Each row was made from one small tree. The marks that hang from a mark follow it in brackets, in alphabetical order. Every link used is in the known rows. Write each row's tree.
Known rows
zokap(lomapo(mulud(fibe neku(lipa)) pivev)): [-23.1   9.2  13.9 -13.2   7.1 -28.1  23.0 -29.3  -8.7   2.5  40.0   7.0
 -16.9  35.8  12.9   2.5  47.5  46.8  15.1  -0.8  29.1  -2.5 -17.9  14.7]
tafi(neku(lipa) pivev(mulud)): [ -3.4  11.9  12.3  -3.7  -3.0  -4.4  -8.7  23.2  29.9  24.4 -28.5 -24.2
  12.6  -0.1 -25.0  -4.6  -5.8  -4.9 -41.4 -38.6 -13.7   5.8  33.3   7.3]
lomapo(mulud): [-14.5  18.7  46.3  -5.3  12.5  12.0  15.2   1.1  38.1 -19.8  21.4  22.9
  10.6  -8.7 -16.6  11.9   4.4  25.1  18.8 -17.2  15.1  29.4 -10.4 -20.8]
lomapo(mulud(neku) pivev(fibe zokap)): [ -6.0  -0.9   2.2  -8.9  20.5  10.7  33.8  -8.0  13.4 -18.3  23.4  17.2
 -19.3 -14.2   6.7  26.6  25.9  13.2  15.7  -9.7  30.6  27.4   4.9  -4.8]
tafi(neku pivev(fibe(lomapo) mulud zokap)): [ 26.6   1.2 -19.8   7.3   4.6  26.5  -5.5  30.7  14.8  12.6 -21.7 -25.7
   0.3 -19.4 -38.1  17.3 -12.6 -47.8 -27.7 -43.7   9.6   6.5  31.5  16.1]
mulud(lomapo(pivev) neku(tafi)): [ -4.1  -1.1  10.4 -18.6   7.7 -19.6  19.4 -27.4  -2.4  -4.0  36.1   2.9
 -22.6 -21.8 -22.7  27.5  14.6  28.6 -32.3  45.3 -42.3  -8.0 -37.8  -7.2]
pivev(mulud(lomapo) zokap): [ 11.6  36.6  20.1  -6.5  14.4  22.7   6.5   3.4  47.3   0.9   2.8  36.1
  -0.2 -12.1  -1.0 -20.4   1.5  13.0 -16.8 -15.5 -16.1  -2.1  17.4   7.0]
lomapo(mulud(fibe neku(lipa tafi)) pivev(zokap)): [-23.0  -8.2 -35.2  11.1  -2.7   0.9  -0.3 -35.7 -28.1  -3.6   8.4  36.6
 -18.8  14.3  30.5  -4.9  19.6  20.4   4.4  18.3   8.6  -6.3  25.5   4.1]
neku(lipa tafi(pivev(mulud))): [ 12.1  -9.7  11.9   0.5 -16.1   7.8 -21.2  11.5  19.6  16.1 -24.1 -17.6
  11.3   0.8  -2.4 -15.0 -31.0 -11.2 -30.0  -3.1  -8.9 -13.6  34.1   5.0]
mulud(fibe(lomapo)): [ -7.8   1.5   0.6  24.3   6.8  16.0 -17.6  13.7 -27.3 -10.5  28.9  12.8
  -1.9  -8.2 -40.4   6.9 -14.0   3.0  26.1  -4.6   8.4  -2.6 -27.1 -23.0]
fibe(lomapo): [  1.0  -7.0  28.8   7.9   9.1  12.4 -10.6  15.3  -0.9 -10.9  12.3  -6.9
   2.9 -33.0 -53.1  19.4  -2.1  10.6  19.2 -15.5  -5.4  18.4 -31.5 -21.2]
zokap(lomapo(pivev)): [  9.6 -12.7  45.8 -17.4  22.5   6.0  12.1  -0.8  43.6  -5.8  11.3 -12.5
 -15.8  -6.7 -17.9  24.4  23.0  42.0  29.9  -7.5   8.3  18.2 -41.1   7.5]
lomapo(mulud(fibe neku(lipa)) pivev): [-35.4   6.8   2.9  -0.8   3.3 -14.6  18.1 -20.7 -14.5  -3.4  45.8  29.7
 -13.5  13.6   3.7   3.8  30.8  38.8   2.1  -1.5  31.7   5.0  -4.8 -14.1]
mulud(fibe lomapo(pivev(zokap)) neku(lipa tafi)): [-16.9  -0.4 -45.8   3.2  -3.0 -15.8  -1.8 -30.9 -43.5  11.9  11.8  25.8
 -27.5   1.3  19.1 -18.2   7.7  19.2 -13.1  46.4 -32.5 -38.5  11.9   3.6]
neku(lipa tafi(pivev(fibe(lomapo)))): [ 16.9 -40.3  -9.6   4.4 -20.5   7.1 -19.2  21.7 -38.2  11.8 -15.0 -49.6
   2.9 -27.2 -29.7  11.0 -57.6 -36.7  10.6  10.3  -1.3 -21.4  10.1  -4.5]
fibe(lipa lomapo(pivev(mulud(neku)))): [ 11.0 -21.9  27.4  -2.7  -3.1  -2.7   6.5   0.4   5.8 -14.1  28.3 -10.3
   0.9 -23.7 -30.9  32.1  48.0  16.1 -24.5 -22.6  29.4  41.4 -57.1 -12.4]
zokap(lomapo(mulud(fibe(lipa) neku(tafi)) pivev)): [-14.3  -6.4   3.3  -7.7  -6.9 -32.3  16.4 -38.5 -11.5 -18.1  35.1   3.0
  -2.4  41.1  25.3  23.5  37.0  15.7  10.1  33.7  25.4  14.4 -57.8   7.0]
pivev(fibe(lipa lomapo(mulud(neku(tafi)))) zokap): [  2.7 -17.1 -15.8   7.2 -18.3 -11.7  -0.8 -12.8 -39.3 -23.4  -3.5  -5.6
  13.2  -9.6  12.0  17.3   3.8 -32.3  22.4   7.5  18.4  23.7 -19.2  -5.1]
lomapo(pivev(zokap)): [  2.8 -16.5  14.9  -0.6  22.2  36.5   4.1   8.0  37.6 -10.8  -8.5  18.3
 -13.7 -33.7 -10.5  17.3  13.8  27.6  29.0 -12.7   2.0  25.1  -5.5 -15.5]
tafi(pivev(mulud zokap(lomapo))): [ 29.6   9.1  17.9 -10.3  10.9  21.7   2.0  13.8  57.6  10.2 -22.6 -21.4
  12.6  12.0  -8.1  -2.9  19.1 -11.6 -12.0 -25.1  -7.4   4.0  10.1  17.9]
neku(lipa tafi(pivev(fibe mulud))): [ 21.8 -14.2  -2.9   1.6 -13.3   9.8 -20.6  23.4   0.3  15.2 -26.1 -22.6
   3.7   4.6  13.2 -17.5 -61.9 -31.0 -14.2  -4.4  12.0 -20.9  46.4  13.8]

Write each row's tree
[  8.8 -29.1  -2.8   2.0 -16.7  -4.7  -4.7  25.5 -16.2 -10.5 -19.4 -35.9
  22.3 -10.2  10.7  14.7 -61.3 -49.6  20.6  26.8   7.3   2.9 -23.4 -23.2] : neku(tafi(pivev(fibe(lipa))))
[ 14.8 -25.9   0.3  -2.2  -5.0 -10.6   0.1  -0.8  -5.9 -16.7   2.2  -3.2
  -5.9   7.1  26.0  13.1  -9.0  -7.1 -11.8   6.1  34.8  18.8 -18.6   7.9] : lomapo(pivev(fibe(lipa) mulud(neku(tafi))))
[ 12.7 -25.0 -28.9   7.5 -11.4  14.0 -17.3  21.4 -19.6  11.6 -50.1 -24.2
   4.3 -14.8  19.2 -15.3 -56.7 -39.0  23.0  12.7 -14.2 -23.6  47.1  -0.2] : neku(lipa tafi(pivev(fibe zokap)))
[  4.0 -26.1  31.4  -3.9  -2.4  33.8  18.1  -4.9  35.5 -25.6  19.0  16.4
   6.7 -46.3 -15.3  36.4  34.7  16.0  26.0 -25.6  45.7  49.7 -38.8 -14.6] : fibe(lipa lomapo(mulud pivev(zokap)))
[-19.0   2.5   5.9  -2.5  -3.5 -15.3  -3.5  21.9   6.0  19.0 -29.0 -37.1
  13.1 -15.7 -32.5  10.1 -10.1  -6.1 -13.4 -15.8 -31.3   5.0   9.5 -11.9] : tafi(neku(lipa) pivev)
[ -6.7  -7.2 -12.9 -11.6  -1.5 -13.5   7.0 -29.2 -16.3  10.0  -4.5   7.3
 -23.8 -24.0   7.7  -6.7  18.9  26.3 -18.4  35.1 -47.4 -20.7   6.4   3.7] : mulud(lomapo(pivev(zokap)) neku(lipa tafi))
[  7.2  11.1   7.4  21.5   7.0  24.1 -22.3  13.6  -2.5  -7.0  29.2  25.7
  -1.5   8.0 -32.1  -5.8  -9.6   3.6  -2.1 -25.5  28.0   0.1  -7.4  -1.6] : pivev(mulud(fibe(lomapo)))
[-20.2  48.0  -5.5   0.2  -1.4 -33.7   0.8  -9.0 -27.1  14.1  32.4  29.7
  -6.5  30.1   8.0 -41.2   2.0  24.0 -36.7   4.7 -14.5 -32.0  14.8   4.2] : pivev(mulud(fibe lomapo neku(lipa)))
[ -6.1  -3.5 -25.9   4.4   0.7  -0.3  -4.0  30.2  -6.5  20.1 -53.5 -31.6
   4.2 -12.8   1.0  -4.1 -32.9 -30.3  13.5 -22.1 -13.4  -7.2  46.1   3.3] : tafi(neku(lipa) pivev(fibe zokap))
[-11.7  43.0 -22.7   7.2  -3.0 -19.9   5.6  -8.7 -19.8  -6.2  17.9  39.3
  12.3  26.0  33.1 -31.0  20.4  -7.1 -23.7   8.8  -8.1  -6.8 -14.4  -6.7] : pivev(mulud(fibe(lipa) lomapo neku) zokap)
[-24.4   2.1 -15.5  20.2  -5.6 -28.1 -17.1   1.0 -70.6   1.9  18.1  -3.1
  -1.7   5.3 -31.2 -10.1  10.8  11.2  12.0   0.7  -9.3 -12.3 -17.8 -17.8] : mulud(fibe(lomapo) neku(lipa))
[  4.6  21.6 -26.5   6.8  -2.5  -6.4  -8.4  13.3  18.9  11.5 -32.5 -16.2
  22.4  44.0  21.5  -8.9  14.7 -34.4 -11.9 -21.1   5.1   5.5  -3.5  25.2] : tafi(neku pivev(mulud(fibe(lipa)) zokap(lomapo)))
[ 18.6  16.3  20.7 -15.0  -6.4   7.8   2.5   0.9  35.2  10.4  16.7  -4.0
   5.5  -9.7 -21.8   3.6 -26.5 -14.5 -62.2  21.7 -29.2 -20.7   4.4   1.9] : neku(tafi(pivev(mulud(lomapo))))
[ -0.1 -10.2 -45.0  17.6  -1.7   7.1 -24.3 -17.6 -21.0   8.0 -11.6  30.2
 -23.0  23.1  31.8 -23.8  13.1  11.8 -18.9   7.6   3.8 -18.2  40.2  17.6] : lomapo(pivev(mulud(fibe neku(lipa tafi)) zokap))
[ -6.2  15.5 -11.1   3.0  19.0  25.7  14.2  -5.2  14.0  -4.1  34.2  47.4
 -24.5 -17.0   1.1  -0.2   0.3  21.6   7.5  16.3  -1.0 -18.1  -8.3 -10.1] : mulud(fibe lomapo(pivev(zokap)))
[-32.4  11.7 -13.0  12.3 -13.4 -32.2   0.3 -23.8 -41.0 -26.4  22.6  22.9
  19.7  32.1  26.4   0.2   5.2  -7.8   5.4  31.5   8.5  15.0 -34.4 -24.4] : lomapo(mulud(fibe(lipa) neku(tafi)))
[-12.2  23.2 -53.1   6.2  -6.9 -15.4   3.2 -15.8 -41.5   8.9  18.2   1.2
   1.0   4.8  -3.4  -1.8  -5.9 -34.7 -41.2  62.5 -63.8 -41.5  -2.1 -18.7] : mulud(fibe lomapo neku(tafi(pivev(zokap))))
[-42.6  27.0  -1.8   7.6   0.4 -31.2   6.4 -13.6 -34.6  -4.8  28.2  26.8
   4.9  28.0   9.2 -17.9  15.6  22.6   7.7  -2.4   9.1   0.3   3.7 -17.6] : lomapo(mulud(fibe neku(lipa)))
[ 28.6   3.6  15.1  -5.7   6.1   5.7  -4.0  17.6  26.9  -8.3 -37.1  -4.5
  13.8  27.5  47.6 -25.1  -8.0 -11.0  46.0 -32.2  37.7  15.5  -1.2  29.7] : pivev(fibe(lipa) mulud zokap(lomapo))
[ 15.9  13.0  -4.7  -9.4   7.5 -24.8  -3.9   3.4  -9.0  14.5 -34.8 -14.7
  -3.5  38.7  38.9 -38.1  13.4   4.7  20.7 -29.7   4.5 -11.5  35.5  42.7] : pivev(fibe mulud(neku(lipa)) zokap(lomapo))
[-20.1   5.2  29.7  -3.4  -6.6 -22.5  11.8 -11.3 -22.2  -3.7  24.6  -5.6
   5.3 -16.4 -38.1  12.5  32.9  28.1   0.3 -20.0   0.8  18.7 -18.3 -12.4] : fibe(lomapo(mulud(neku(lipa))))
[ -2.7 -23.7   3.6   2.1 -16.4   0.2 -18.5  11.0  -5.7  12.1 -26.1 -31.6
  11.3 -16.2 -13.4  -2.3 -33.7 -11.3  -3.1  18.8 -31.4 -13.2  10.4 -15.7] : neku(lipa tafi(pivev))
[ 18.6  -6.1  18.7  -0.8  22.5  47.2  -1.2   9.9  60.4  -7.4  -5.2  30.4
 -11.9 -19.9  -1.2   4.0  20.0  26.5  -1.9 -34.6  20.2  26.5  16.5   4.1] : lomapo(pivev(mulud zokap))
[ 30.2   4.2 -13.4  -7.6 -18.5  13.3   2.0  12.5  15.4   2.8 -16.6  -5.4
  15.0  -8.0  32.1 -11.8 -49.8 -55.6 -24.0  18.9   0.2 -16.2  12.2   9.9] : neku(tafi(pivev(fibe(lipa) mulud(lomapo) zokap)))
[ 19.4 -14.4  -3.8  -7.2   0.9   9.4  -8.5   1.0  19.3   6.1 -37.7 -36.1
   8.2   4.6  -2.7   9.1  -0.9 -24.8   9.1  21.5 -41.4  -6.9  -3.5   7.8] : neku(tafi(pivev(zokap(lomapo))))
[  0.4  19.4  36.6 -12.6  17.9  11.6  15.0 -10.6  49.2 -11.0  -6.2  10.2
   7.5  11.0   8.3   0.5  30.9  22.3  39.5 -19.9   5.0  21.3  -3.7  13.4] : pivev(zokap(lomapo(mulud)))
[ 22.4 -25.3 -17.6  -4.5  -8.8   0.2 -12.2   9.6 -10.2  19.0 -55.7 -47.5
   3.7   9.3  27.5 -15.5 -38.6 -32.6  37.0  13.5 -14.6 -31.3  32.0  25.8] : neku(lipa tafi(pivev(fibe zokap(lomapo))))
